Here is a tiny trained network, its code and every weight. The questions are about switching its units off for an input and a class, where a switched-off unit gives its printed mean instead of its output.

import numpy as np


def w(rows, s, z=0):
    codes = np.array(rows[::2]) - 128.0
    scale = np.full(codes.shape[1], s)
    scale[-1] = z or s
    return codes * scale


def f(y):
    return np.maximum(y, 0)


def log_softmax(a):
    a = a - a.max(-1, keepdims=True)
    return a - np.log(np.exp(a).sum(-1, keepdims=True))


def net(x, mask):
    res = np.array(x, float).reshape(1, 2) / 4 @ E
    y = f(res @ A[0][:, :-1].T + A[0][:, -1])
    res = res + np.where(mask, y, B[0][:, -1]) @ B[0][:, :-1]
    return log_softmax(res[-1] @ U[:, :-1].T + U[:, -1])


A, B = {}, {}
E = w([
[152,65,49,209,144,1,151],'x0',
[188,191,68,194,30,56,66],'x1',
],0.0094)
A[0] = w([
[139,65,95,180,163,99,152,61],'n0',
[116,138,135,129,152,133,104,255],'n1',
[104,147,166,77,96,154,81,72],'n2',
[141,210,83,202,14,84,1,142],'n3',
[115,49,70,172,164,81,154,186],'n4',
[88,125,79,174,162,84,169,49],'n5',
[135,208,96,146,71,124,53,107],'n6',
[112,91,105,74,228,129,202,62],'n7',
[70,50,194,96,194,125,225,49],'n8',
[122,88,135,161,104,85,162,246],'n9',
[87,73,182,118,206,135,172,162],'n10',
[115,80,75,149,137,73,220,59],'n11',
[139,170,181,78,78,188,133,39],'n12',
[90,185,179,108,99,146,116,80],'n13',
[104,186,155,92,106,159,125,60],'n14',
],0.008,0.0065)
B[0] = w([
[34,201,172,201,67,134,157,163],'n0',
[254,140,222,52,177,187,203,191],'n1',
[56,182,169,176,68,123,142,154],'n2',
[122,48,139,94,152,55,77,246],'n3',
[135,140,235,166,99,127,181,208],'n4',
[12,190,144,179,64,117,147,155],'n5',
[86,77,127,101,189,34,108,183],'n6',
[60,72,35,118,155,16,80,179],'n7',
[43,130,114,113,136,65,37,197],'n8',
[147,125,200,132,135,187,188,199],'n9',
[135,72,145,98,164,53,63,205],'n10',
[47,195,145,174,41,157,133,169],'n11',
[60,161,141,141,87,112,125,161],'n12',
[41,183,164,200,67,160,146,154],'n13',
[63,191,161,191,77,101,115,151],'n14',
],0.0075,0.013)
U = w([
[109,71,115,103,188,61,29,51],'0',
[80,228,167,165,44,159,153,76],'1',
[224,110,174,89,194,175,172,254],'2',
[176,164,2,144,140,187,144,62],'3',
],0.0099,0.0091)

Each question gives the input, the list of numbers given to net, and the class t.
The units are the neurons (one row each of A and B). Each row of codes is followed by its name. A weight is (code - 128) times the scale printed after its matrix; where a second scale follows, it is the last column's (A, B and U).
mask holds one flag per neuron, in row order. A switched-off neuron (its flag False) gives its mean, the last column of its row in B, instead of its output. The means were averaged over made-up inputs and are rounded, as every weight is.
A unit's drop is (log p(t) with every unit on - log p(t) with that unit switched off) / (log p(t) with every unit on - log p(t) with every unit switched off).
The circuit of an input: a set's keep is (log p(t) with only the set's units on - log p(t) with every unit switched off) / (log p(t) with every unit on - log p(t) with every unit switched off). Starting from the 12 units with the biggest drops (on a tie, the unit counted first), units are removed one at a time, each time the one whose removal leaves the highest keep (on an exact tie, the one counted first), for as long as the keep stays at least 0.8.
units of the circuit, in order: the units of the circuit, biggest drop first
top k neurons: the k neurons with the biggest drops, biggest first
drop of u: that unit's drop, to one decimal
input [-7,7], class 0: units of the circuit, in order -> n3
input [5,-4], class 1: units of the circuit, in order -> n3, n11
input [-3,-1], class 2: units of the circuit, in order -> n11, n8
input [-8,-8], class 0: top 3 neurons -> n10, n7, n8
input [-4,4], class 0: top 2 neurons -> n3, n6
input [-7,-5], class 1: top 3 neurons -> n3, n13, n2
input [0,-3], class 2: top 2 neurons -> n3, n6
input [-5,-5], class 0: top 3 neurons -> n10, n8, n4
input [-5,5], class 0: top 3 neurons -> n3, n6, n4
input [-4,-7], class 0: drop of n7 -> 0.0
input [8,7], class 1: drop of n11 -> 0.5
input [-6,-8], class 0: drop of n10 -> 0.2
